Each row has a name. Each piece below is followed by the name of the row it came from, unless a question asks for something else. Each question is about the rows just above it. Places in a row count from 1.

[-4.32 -2.91 -2.36 -1.11  1.55]  K_503
[-4.00 -2.83 -2.77 -3.14  3.25]  K_570
[-3.42 -2.69 -2.59 -2.66  1.47]  K_787
[ 5.91 -0.39  4.99  0.08 -2.24]  K_225
[ 5.07 -0.60  6.25 -1.48 -8.14]  K_475
[ 2.93 -1.12 -0.09  5.00 -1.67]  K_941
[ 2.75 -1.17 -5.42  1.45  7.02]  K_377
Shuffled K_503 with one entry gone: [-2.91 -1.11  1.55 -4.32], missing	[-2.36]
Move every entry of [5.00] by -1 step of 0.01.	[4.99]
Which entry of K_787 is missing from [-2.66 -3.42 -2.69  1.47]?	[-2.59]

[ 1.44 -2.27 -3.69  3.94  1.28 -0.22  2.95  1.62 -0.90 -3.64  1.76 -1.79
  2.74 -2.33 -2.83  1.12  4.24  2.74  0.33 -1.24  1.63  1.18  0.43] = K_661
[-1.68 -2.37  0.47  1.87 -3.85  1.98  1.00  0.42 -3.68  1.81 -2.19 -0.02
 -3.92 -0.82 -1.76 -4.74  0.98  2.60 -0.13 -2.20  1.70 -0.86 -4.90] = K_260
[ 2.07 -2.32 -5.00  7.18  1.80 -0.72  5.38  1.65 -2.13 -4.27  0.82 -1.68
  2.11 -2.28 -2.35  3.12  4.66  2.95  1.34 -2.23  3.22  1.53  1.49] = K_400
[ 2.13 -2.42 -5.43  7.80  1.84 -0.81  5.98  1.70 -2.81 -4.36  0.92 -1.66
  2.01 -2.15 -3.85 -6.24  1.89  7.45 -0.14 -4.47  4.84 -1.64 -8.57] = K_648
[ 2.27 -2.76 -5.60  7.55  1.38 -0.80  6.62  1.00 -2.70 -4.42  1.05 -1.58
  2.74 -2.85 -1.61  3.19  4.40  3.36  1.66 -3.25  3.28  1.15  1.82] = K_901
[ 1.44 -2.27 -3.69  3.94  1.28 -0.22  2.95  1.62 -0.90 -3.64  1.76 -1.79
  2.01 -2.33 -2.83  1.12  4.24  3.07  0.33 -1.24  1.63 -2.80  0.43] = K_504
[-2.13] with -1 step of 0.01 on every entry:	[-2.14]
[-2.81] is at row and place	K_648, 9

[-5.06 -6.91  0.38 -0.60  4.11 -0.93 -4.18  0.49  5.50  2.66 -3.30  1.09
 -3.52  0.67  5.18  0.33  0.59 -0.37 -1.17  0.55 -0.36  0.40  0.18  1.49
 -0.17  0.83] -> K_717
[ 0.63  0.94  0.04  3.77  0.27  0.32 -4.43  1.05  1.12  0.16  2.20 -1.61
 -0.48  0.77  1.66  2.68 -2.07 -0.73  0.07  1.23 -2.12  1.83 -1.86  2.13
  1.02  0.87] -> K_294
[ 0.63  0.94  0.04  3.77  0.27  0.32 -4.43  1.05  1.12  0.16  2.20 -1.61
 -0.48  0.77  1.66  2.68 -2.07 -0.73  0.07  1.23 -2.12  1.83 -1.86  2.13
  1.02  1.45] -> K_587
[-5.06 -6.91  0.38 -0.60  4.11 -0.93  4.03  0.49  5.50  2.66 -3.30  1.09
 -3.52  0.50  5.18  5.16  0.08  2.38 -4.17  0.23 -1.12  2.08  3.46  7.68
  4.02  1.17] -> K_123
Row and place of [-4.17] in the named rows:	K_123, 19
Which entry of K_123 is missing from [ 5.18 -0.93  0.38  2.38 -4.17 -5.06  4.11  2.08  3.46 -3.30  0.23  1.09
 -0.60 -6.91  0.50  5.16  4.03  0.08  1.17  2.66 -3.52 -1.12  5.50  7.68
  4.02]?	[0.49]
[0.04] with +1 step of 0.01 on every entry:	[0.05]
which: [ 0.63  0.94  0.04  3.77  0.27  0.32 -4.43  1.05  1.12  0.16  2.20 -1.61
 -0.48  0.77  1.66  2.68 -2.07 -0.73  0.07  1.23 -2.12  1.83 -1.86  2.13
  1.02  0.87]	K_294

[1.65 4.54 6.73 2.41 1.93]  K_238
[ 2.17  5.75  2.89 -0.09  3.42]  K_905
[ 2.96  2.98 -0.01  2.85  2.50]  K_348
[ 2.17  5.75  1.75 -0.09  3.42]  K_467
[ 2.84  3.31  3.04 -2.66  0.62]  K_600
[-1.44  5.75 -1.43 -0.09  3.42]  K_846
[ 1.28  1.56  1.27 -2.43  0.26]  K_578
[ 2.93  2.77  1.13 -3.35  0.97]  K_611
[ 2.38  1.22 -0.98 -3.63 -0.51]  K_911
[ 1.50  1.85 -0.67 -1.77 -1.90]  K_68
[ 1.69  2.14 -1.62 -0.59  0.32]  K_350
Shuffled K_578 with one entry gone: [ 1.28 -2.43  0.26  1.56], missing	[1.27]
[2.84] is at row and place	K_600, 1
Which entry of K_846 is missing from [ 5.75 -0.09 -1.44  3.42]?	[-1.43]

